Below are the code and all the weights of a small trained network. Each question names an input and a class and asks about switching units off, where a switched-off unit gives its printed mean instead of its output.

import numpy as np


def w(rows, s, z=0):
    codes = np.array(rows[::2]) - 128.0
    scale = np.full(codes.shape[1], s)
    scale[-1] = z or s
    return codes * scale


def norm(h):
    return h / np.sqrt((h * h).mean(-1, keepdims=True) + 1e-5)


def f(y):
    return y / 2 * (1 + np.tanh(0.7978845608 * (y + 0.044715 * y**3)))


def log_softmax(a):
    a = a - a.max(-1, keepdims=True)
    return a - np.log(np.exp(a).sum(-1, keepdims=True))


def net(x, mask):
    res = np.array(x, float).reshape(1, 5) / 4 @ E
    u = 0
    for l in range(4):
        y = f(norm(res) @ A[l][:, :-1].T + A[l][:, -1])
        res = res + np.where(mask[u : u + 5], y, B[l][:, -1]) @ B[l][:, :-1]
        u += 5
    return log_softmax(norm(res)[-1] @ U[:, :-1].T + U[:, -1])


A, B = {}, {}
E = w([
[254,132,233,124,190,30,163],'x0',
[42,18,188,170,74,70,85],'x1',
[234,74,156,108,4,203,127],'x2',
[130,143,137,129,125,129,97],'x3',
[138,118,106,115,129,111,113],'x4',
],0.0054)
A[0] = w([
[45,3,240,95,29,75,93,42],'L0N0',
[210,34,142,150,66,219,132,4],'L0N1',
[251,37,167,115,43,188,110,27],'L0N2',
[203,130,211,107,109,51,157,14],'L0N3',
[131,144,132,86,66,162,126,75],'L0N4',
],0.0052,0.0034)
B[0] = w([
[175,73,61,232,229,189,68,252],'L0N0',
[108,195,79,143,107,91,176,179],'L0N1',
[118,233,114,178,31,55,163,220],'L0N2',
[118,73,185,1,138,177,130,179],'L0N3',
[142,105,65,141,52,185,150,130],'L0N4',
],0.007,0.0039)
A[1] = w([
[248,254,69,55,165,230,166,26],'L1N0',
[237,82,231,20,103,72,134,4],'L1N1',
[75,230,154,169,153,46,67,116],'L1N2',
[188,114,103,231,195,161,125,113],'L1N3',
[13,92,42,148,20,172,50,87],'L1N4',
],0.0049,0.0028)
B[1] = w([
[140,2,89,254,206,178,54,240],'L1N0',
[79,157,216,84,124,124,104,194],'L1N1',
[128,136,98,122,88,93,237,175],'L1N2',
[127,156,151,121,163,135,175,189],'L1N3',
[178,131,199,64,141,134,152,255],'L1N4',
],0.0079,0.0034)
A[2] = w([
[60,179,97,134,192,51,203,94],'L2N0',
[100,85,87,141,119,173,186,120],'L2N1',
[94,221,141,45,74,130,152,193],'L2N2',
[197,208,121,146,13,164,171,48],'L2N3',
[71,122,79,45,89,254,108,4],'L2N4',
],0.0071,0.0024)
B[2] = w([
[128,139,86,122,3,112,131,253],'L2N0',
[158,131,154,122,134,102,83,177],'L2N1',
[181,80,111,159,168,145,142,196],'L2N2',
[91,154,94,121,83,80,145,250],'L2N3',
[107,136,199,82,197,85,147,197],'L2N4',
],0.013,0.0033)
A[3] = w([
[57,140,114,80,154,110,109,143],'L3N0',
[108,74,103,210,204,101,80,253],'L3N1',
[132,91,188,169,94,125,118,208],'L3N2',
[175,136,174,94,143,147,122,110],'L3N3',
[120,141,204,1,187,99,179,72],'L3N4',
],0.0093,0.002)
B[3] = w([
[212,151,180,114,122,99,127,142],'L3N0',
[250,117,113,167,123,240,159,254],'L3N1',
[98,152,4,95,209,155,153,179],'L3N2',
[17,125,98,116,129,104,120,161],'L3N3',
[2,129,215,40,154,161,24,227],'L3N4',
],0.0069,0.0067)
U = w([
[132,159,45,123,11,71,181,188],'0',
[187,62,74,219,222,244,120,172],'1',
[73,126,211,11,184,139,86,1],'2',
],0.012,0.0014)

Each question gives the input, the list of numbers given to net, and the class t.
The units are the neurons (one row each of A and B). Each row of codes is followed by its name. A weight is (code - 128) times the scale printed after its matrix; where a second scale follows, it is the last column's (A, B and U).
mask holds one flag per neuron, layer by layer. A switched-off neuron (its flag False) gives its mean, the last column of its row in B, instead of its output. The means were averaged over made-up inputs and are rounded, as every weight is.
A unit's drop is (log p(t) with every unit on - log p(t) with that unit switched off) / (log p(t) with every unit on - log p(t) with every unit switched off).
The circuit of an input: a set's keep is (log p(t) with only the set's units on - log p(t) with every unit switched off) / (log p(t) with every unit on - log p(t) with every unit switched off). Starting from the 12 units with the biggest drops (on a tie, the unit counted first), units are removed one at a time, each time the one whose removal leaves the highest keep (on an exact tie, the one counted first), for as long as the keep stays at least 0.8.
units of the circuit, in order: the units of the circuit, biggest drop first
top k neurons: the k neurons with the biggest drops, biggest first
k most important neurons of layer l: the k neurons of layer l with the biggest drops, biggest first
drop when u is switched off: that unit's drop, to one decimal
input [8,4,6,-5,-8], class 2: units of the circuit, in order -> [L1N1]
input [-7,-6,6,-7,-8], class 2: 2 most important neurons of layer 2 -> [L2N4, L2N0]
input [-7,-7,-8,-3,-8], class 0: top 2 neurons -> [L2N0, L0N0]
input [6,6,0,-4,6], class 1: top 3 neurons -> [L0N0, L1N4, L3N1]
input [-6,5,4,3,0], class 2: top 3 neurons -> [L1N4, L1N0, L2N4]
input [4,4,0,3,3], class 1: top 2 neurons -> [L0N0, L1N4]
input [6,-4,5,-1,6], class 2: top 3 neurons -> [L0N0, L1N1, L0N3]
input [-4,-3,1,6,3], class 2: 2 most important neurons of layer 2 -> [L2N4, L2N2]
input [4,4,-3,-6,4], class 1: top 4 neurons -> [L0N2, L0N0, L1N4, L2N4]
input [-3,3,-4,-2,-7], class 0: top 2 neurons -> [L2N0, L1N0]
input [8,2,6,2,8], class 2: top 2 neurons -> [L0N3, L1N1]
input [2,-6,-7,8,8], class 0: top 3 neurons -> [L2N0, L1N2, L0N0]
input [-6,-1,-4,0,3], class 2: top 2 neurons -> [L2N4, L0N2]
input [2,2,3,5,-2], class 0: units of the circuit, in order -> [L0N2]
input [8,8,3,-6,-6], class 1: top 2 neurons -> [L0N0, L1N4]
input [6,-2,4,4,-3], class 2: top 2 neurons -> [L0N3, L1N1]
input [-7,-7,-8,5,-3], class 0: 2 most important neurons of layer 3 -> [L3N4, L3N1]
input [-8,-3,-2,-8,0], class 2: drop when L2N4 is switched off -> 0.2
input [-2,-3,3,-6,-1], class 0: drop when L0N2 is switched off -> 1.6
input [5,-1,6,7,-4], class 0: units of the circuit, in order -> [L0N2]
input [3,8,-6,4,-1], class 1: drop when L0N2 is switched off -> 0.4
